After every row comes roughly how far along a hidden order it lies, from 0 to 15.
(in the rows, 128 means zero)
[132 137 141 111 126 141 184 143 115 113 124 149 134 142  93 125 122 127
 127 114 124 134 129 118 133 127 122 133 121 138 112  99 116 107 117 149
 134 127 119 116 143 123  17 111  91  82 131 127 120 118 139 136 128 118
 130 121 124 127  97] => 6
[133 108 137 126 123 142 159 132 122 113 119 111 125 171  23 132 121 134
 155 114 128 138 130 127 131 125 133 133 107 132 125 124 141 178 142 162
  78 130 140 131 136 140  33 138 130 134 147 116 128 152 132 123 127 143
 138 129 129 122  57] => 1
[124 127 138 115 113 149 157 114 133 140 125 109 135 182  98 126 113 132
 122 122 132 135 126 118 126 127 121 129 167 135 110 108 133  97 113 150
 153 121 134 122 126 125 112 125 124 110 133 192 109 140 116 127 135 137
 130 132 134 129  98] => 0
[124 138 126 133 119 160 168  90 142 115 123 142 136  96 100 121 100 146
 175 149 122 131 127 125 108 126 129 121  93 137  63  92 126   7 106 204
 131 146 135 143 132 129   4 160 114  87 147 237 154 128 121 113 119 125
 126 123 114 122 101] => 14
[134 109 129 146 123 127 171 156 134 110 138 117 114 108 125 125  86 131
 146 122 131 129 130 140 110 129 122 142 105 134 161 133 134  79 128 176
  67 149 159 146 132 130 208 122 121 114 125 239 115 163 117 105 127 146
 135 117 120 123  85] => 15
[123 115 125 111 104 158 234  92 151 151 124 112 145 116 142 125  95 133
 149 120 123 148 125 116 113 124 128 130 180 133  85  97 141  13 109 143
 197 130 152 112 131 126   1 155 135 105 124 255 119 135 115 122 134 146
 120 128 122 126 101] => 7
[126 103 135 109 113 137 196 155 131 132 135 129 122 156 140 122  90 127
 149 112 124 135 130 120 126 129 125 151 160 134 140 116 131  56 118 135
 142 127 144 124 132 132 100 102 105 112 132 250 102 141 134 136 147 128
 139 114 131 123 124] => 7
[128 130 129 124 116 141 139 114 131 118 123 115 125 137  81 128 129 135
 129 126 124 138 127 124 128 127 127 122 109 133 113 112 136 129 134 159
  99 131 135 126 126 132  69 123 140 127 143 148 126 135 117 120 129 139
 124 135 127 126  81] => 2
[136 122 134 124 123 116 159 140 128 110 136 121 121 115 153 126 113 139
 114 128 130 140 128 127 114 130 116 129 101 134 139 119 136  90 122 156
  85 131 136 146 130 124 152 106 135 118 128 208 122 144 115 121 130 138
 128 122 125 132 101] => 7
[144 110 133 108 116 131 168 140 130 116 138 112 119 153 173 124  82 127
 131 114 134 137 131 131 128 135 122 157 110 140 157 128 142 134 113 147
  88 127 139 170 131 123 105 101 111  96 136 178 109 143 146 123 139 138
 161 114 125 132 105] => 3
[124 162 132 116 108 158 184 105 130 126 126 140 139 114  95 122 112 131
 139 128 117 134 125 116 122 125 144 121 124 139  66 103 125  40  96 181
 138 126 130 121 136 124   2 141 110  80 141 206 142 125 116 114 125 132
 125 129 115 128  89] => 5
[120 142 119 131 108 165 166  84 146 122 122 118 136 100 109 123 112 138
 163 143 122 131 126 117 111 128 133 118 116 136  73  95 132  18 114 182
 126 139 144 123 126 129   7 166 128 107 142 224 152 138 118 101 120 130
 122 128 114 125 104] => 10
[143 123 134 112 126 124 178 158 124 112 134 131 125 119 186 120 101 128
 111 116 127 137 128 126 124 133 114 135  94 141 136 121 125 134 109 150
 107 126 117 148 136 120 148  91 113  82 127 127 111 129 132 127 131 139
 136 117 119 136 118] => 6
[127 162 134 116 108 161 172 108 127 118 125 137 134 120  82 123 116 131
 143 133 118 140 125 119 120 124 144 121 133 136  62 101 129  39 114 186
 126 132 128 125 135 124   1 136 109  78 140 183 138 124 121 118 124 132
 123 130 118 127  77] => 5
[127 118 127 135 127 126 223 142 135 115 133 143 125 103 143 120 111 138
 103 122 123 129 129 125 118 132 117 134 122 129 120 117 122  35 110 160
 127 141 132 124 134 125 174 110 122  97 123 196 113 142 122 125 124 128
 127 119 127 126 120] => 14
